Below are the code and all the weights of a small trained network. Each question names an input and a target symbol and asks about switching units off, where a switched-off unit gives its printed mean instead of its output.

import numpy as np


def w(rows, s, z=0):
    codes = np.array(rows[::2]) - 128.0
    scale = np.full(codes.shape[1], s)
    scale[-1] = z or s
    return codes * scale


def norm(h):
    return h / np.sqrt((h * h).mean(-1, keepdims=True) + 1e-5)


def f(y):
    return np.maximum(y, 0)


def softmax(a):
    e = np.exp(a - a.max(-1, keepdims=True))
    return e / e.sum(-1, keepdims=True)


def log_softmax(a):
    a = a - a.max(-1, keepdims=True)
    return a - np.log(np.exp(a).sum(-1, keepdims=True))


def net(x, mask):
    ids = ['γεζλμστ'.index(c) for c in x.split()]
    T = len(ids)
    res = E[ids] + P[:T]
    r = norm(res)
    for j in range(3):
        rows = slice(3 * j, 3 * j + 3)
        q, k, v = (r @ M[0][rows].T for M in (Q, K, V))
        z = softmax(np.where(np.tri(T) > 0, q @ k.T / 3**0.5, -1e9)) @ v
        o = O[0][rows]
        res = res + np.where(mask[j], z, o[:, -1]) @ o[:, :-1]
    y = f(norm(res) @ A[0][:, :-1].T + A[0][:, -1])
    res = res + np.where(mask[3:19], y, B[0][:, -1]) @ B[0][:, :-1]
    return log_softmax(norm(res)[-1] @ U[:, :-1].T + U[:, -1])


Q, K, V, O, A, B = {}, {}, {}, {}, {}, {}
E = w([
[91,46,99],'γ',
[116,111,71],'ε',
[181,182,57],'ζ',
[121,86,187],'λ',
[218,209,215],'μ',
[160,151,71],'σ',
[10,37,131],'τ',
],0.012)
P = w([
[136,198,25],'0',
[254,220,95],'1',
[200,146,52],'2',
[187,142,38],'3',
[87,179,43],'4',
[99,172,68],'5',
[120,181,80],'6',
[165,131,60],'7',
[163,121,51],'8',
[157,116,63],'9',
],0.0055)
Q[0] = w([
[136,207,86],'h1',
[7,168,134],'h1',
[96,99,188],'h1',
[89,200,134],'h2',
[85,117,160],'h2',
[139,163,77],'h2',
[129,106,141],'h3',
[139,225,112],'h3',
[211,135,138],'h3',
],0.012)
K[0] = w([
[223,252,167],'h1',
[166,193,181],'h1',
[220,53,219],'h1',
[239,141,28],'h2',
[195,218,178],'h2',
[119,51,171],'h2',
[101,137,78],'h3',
[226,176,189],'h3',
[173,119,184],'h3',
],0.011)
V[0] = w([
[66,177,106],'h1',
[123,67,247],'h1',
[159,57,128],'h1',
[140,203,255],'h2',
[114,159,124],'h2',
[146,170,105],'h2',
[164,199,162],'h3',
[138,130,130],'h3',
[180,130,145],'h3',
],0.0091)
O[0] = w([
[102,102,105,81],'h1',
[111,136,189,77],'h1',
[130,190,152,223],'h1',
[121,182,110,14],'h2',
[175,91,55,84],'h2',
[254,87,141,72],'h2',
[176,133,69,1],'h3',
[197,107,65,123],'h3',
[91,115,70,105],'h3',
],0.0074,0.0029)
A[0] = w([
[188,139,164,172],'n1',
[137,159,115,105],'n2',
[102,93,118,91],'n3',
[89,152,75,161],'n4',
[129,156,156,26],'n5',
[94,141,158,128],'n6',
[153,107,128,75],'n7',
[218,96,90,123],'n8',
[186,119,140,106],'n9',
[112,169,185,128],'n10',
[84,69,128,109],'n11',
[142,174,121,157],'n12',
[99,145,5,253],'n13',
[125,149,150,127],'n14',
[99,184,84,109],'n15',
[114,58,133,137],'n16',
],0.014,0.0025)
B[0] = w([
[84,101,67,167],'n1',
[70,244,130,140],'n2',
[61,190,104,158],'n3',
[122,47,185,181],'n4',
[124,132,195,147],'n5',
[149,139,212,178],'n6',
[114,101,135,134],'n7',
[65,137,204,184],'n8',
[142,169,2,146],'n9',
[145,80,147,195],'n10',
[86,148,15,181],'n11',
[122,172,86,148],'n12',
[178,81,239,255],'n13',
[177,158,101,153],'n14',
[143,179,162,161],'n15',
[48,165,59,174],'n16',
],0.006,0.0087)
U = w([
[59,95,107,137],'γ',
[128,8,135,170],'ε',
[178,84,130,34],'ζ',
[84,181,243,220],'λ',
[148,163,121,168],'μ',
[165,61,135,5],'σ',
[43,119,147,18],'τ',
],0.011,0.0023)

Each question gives the input, a string of symbols that net reads in full, and the target symbol t.
The units are the heads (3 rows each of Q, K, V and O) and the neurons (one row each of A and B). Each row of codes is followed by its name. A weight is (code - 128) times the scale printed after its matrix; where a second scale follows, it is the last column's (O, A, B and U).
mask holds one flag per unit, heads first, then neurons. A switched-off unit (its flag False) gives its mean, the last column of its rows in O or B, instead of its output. The means were averaged over made-up inputs and are rounded, as every weight is.
A unit's drop is (log p(t) with every unit on - log p(t) with that unit switched off) / (log p(t) with every unit on - log p(t) with every unit switched off).
The circuit of an input: a set's keep is (log p(t) with only the set's units on - log p(t) with every unit switched off) / (log p(t) with every unit on - log p(t) with every unit switched off). Starting from the 12 units with the biggest drops (on a tie, the unit counted first), units are removed one at a time, each time the one whose removal leaves the highest keep (on an exact tie, the one counted first), for as long as the keep stays at least 0.8.
circuit, biggest first: the units of the circuit, biggest drop first
top k neurons: the k neurons with the biggest drops, biggest first
heads that matter: for each layer, one digit per head in row order, 1 if its drop is at least 0.15 and else 0, layers parted by /
drop when u is switched off: that unit's drop, to one decimal
input λ λ μ λ ε, target λ: top 2 neurons -> (n15, n13)
input λ μ λ λ λ λ γ, target λ: circuit, biggest first -> (h1)
input λ ε ζ, target λ: circuit, biggest first -> (n13, h2)
input λ ε λ τ ε, target ε: circuit, biggest first -> (h1, n13)
input λ ε σ, target λ: heads that matter -> 010
input λ ζ γ, target λ: heads that matter -> 110
input λ λ λ ε, target λ: heads that matter -> 010
input λ μ λ τ μ, target μ: heads that matter -> 001
input λ λ λ τ, target λ: top 2 neurons -> (n6, n1)
input γ σ λ, target γ: heads that matter -> 100
input μ ε λ, target μ: top 3 neurons -> (n13, n9, n8)
input μ γ λ, target μ: top 3 neurons -> (n13, n9, n4)
input γ ε λ, target γ: drop when n13 is switched off -> 0.5
input ε ε λ ε σ, target ε: drop when h1 is switched off -> 0.4
input λ τ ζ, target λ: drop when n16 is switched off -> -0.1
input ε ε λ, target ε: top neuron -> (n1)
